Here is a tiny trained network, its code and every weight. The questions are about switching its units off for an input and a class, where a switched-off unit gives its printed mean instead of its output.

import numpy as np


def w(rows, s, z=0):
    codes = np.array(rows[::2]) - 128.0
    scale = np.full(codes.shape[1], s)
    scale[-1] = z or s
    return codes * scale


def f(y):
    return y / 2 * (1 + np.tanh(0.7978845608 * (y + 0.044715 * y**3)))


def log_softmax(a):
    a = a - a.max(-1, keepdims=True)
    return a - np.log(np.exp(a).sum(-1, keepdims=True))


def net(x, mask):
    res = np.array(x, float).reshape(1, 6) / 4 @ E
    y = f(res @ A[0][:, :-1].T + A[0][:, -1])
    res = res + np.where(mask, y, B[0][:, -1]) @ B[0][:, :-1]
    return log_softmax(res[-1] @ U[:, :-1].T + U[:, -1])


A, B = {}, {}
E = w([
[67,222,128,1,94],'x0',
[193,98,193,42,130],'x1',
[131,114,113,119,136],'x2',
[121,154,158,132,146],'x3',
[156,130,121,90,119],'x4',
[165,156,129,125,97],'x5',
],0.0094)
A[0] = w([
[119,127,146,141,190,91],'N0',
[40,125,186,73,70,51],'N1',
[153,132,107,126,118,4],'N2',
[93,137,131,125,90,27],'N3',
[67,100,46,145,98,56],'N4',
[211,91,161,229,185,70],'N5',
[198,167,60,164,92,246],'N6',
[1,129,210,102,80,106],'N7',
[216,57,94,173,58,89],'N8',
[232,94,172,47,149,228],'N9',
[171,198,126,115,88,111],'N10',
[164,216,9,185,145,231],'N11',
[222,87,211,77,137,69],'N12',
[43,188,99,30,62,37],'N13',
[170,81,138,209,108,33],'N14',
[108,119,135,125,171,8],'N15',
],0.0088,0.0025)
B[0] = w([
[107,174,93,151,138,132],'N0',
[69,124,63,132,143,184],'N1',
[179,162,113,77,176,114],'N2',
[103,88,99,138,101,129],'N3',
[46,58,135,198,74,167],'N4',
[162,205,3,166,155,241],'N5',
[104,48,109,122,62,179],'N6',
[146,165,87,70,133,190],'N7',
[138,153,93,90,158,200],'N8',
[51,36,147,141,87,223],'N9',
[184,120,101,153,217,154],'N10',
[11,57,184,189,63,220],'N11',
[58,96,157,233,83,196],'N12',
[151,117,27,98,174,254],'N13',
[193,103,102,101,152,197],'N14',
[119,179,111,72,195,117],'N15',
],0.0072,0.0077)
U = w([
[108,91,161,155,63,251],'0',
[255,158,26,113,116,5],'1',
],0.0075,0.0025)

Each question gives the input, the list of numbers given to net, and the class t.
The units are the neurons (one row each of A and B). Each row of codes is followed by its name. A weight is (code - 128) times the scale printed after its matrix; where a second scale follows, it is the last column's (A, B and U).
mask holds one flag per neuron, in row order. A switched-off neuron (its flag False) gives its mean, the last column of its row in B, instead of its output. The means were averaged over made-up inputs and are rounded, as every weight is.
A unit's drop is (log p(t) with every unit on - log p(t) with that unit switched off) / (log p(t) with every unit on - log p(t) with every unit switched off).
The circuit of an input: a set's keep is (log p(t) with only the set's units on - log p(t) with every unit switched off) / (log p(t) with every unit on - log p(t) with every unit switched off). Starting from the 12 units with the biggest drops (on a tie, the unit counted first), units are removed one at a time, each time the one whose removal leaves the highest keep (on an exact tie, the one counted first), for as long as the keep stays at least 0.8.
circuit, biggest first: the units of the circuit, biggest drop first
top k neurons: the k neurons with the biggest drops, biggest first
drop when u is switched off: that unit's drop, to one decimal
input [6,2,-8,5,6,-4], class 1: circuit, biggest first : [N13]
input [-8,-6,-8,6,3,6], class 1: top 2 neurons : [N5; N14]
input [2,4,-3,-1,6,6], class 0: top 3 neurons : [N9; N12; N5]
input [0,-2,4,1,6,8], class 0: circuit, biggest first : [N5; N13]
input [3,1,7,4,-5,-4], class 1: top 3 neurons : [N11; N9; N12]
input [-3,6,-6,-3,6,6], class 0: top 2 neurons : [N9; N12]
input [-3,-7,6,-8,6,5], class 0: drop when N11 is switched off : 0.4
input [-8,-2,-8,3,0,4], class 1: drop when N5 is switched off : 0.2
input [-8,2,6,0,-2,-2], class 1: drop when N5 is switched off : 0.1
input [-5,1,-2,2,-3,6], class 1: drop when N0 is switched off : 0.0
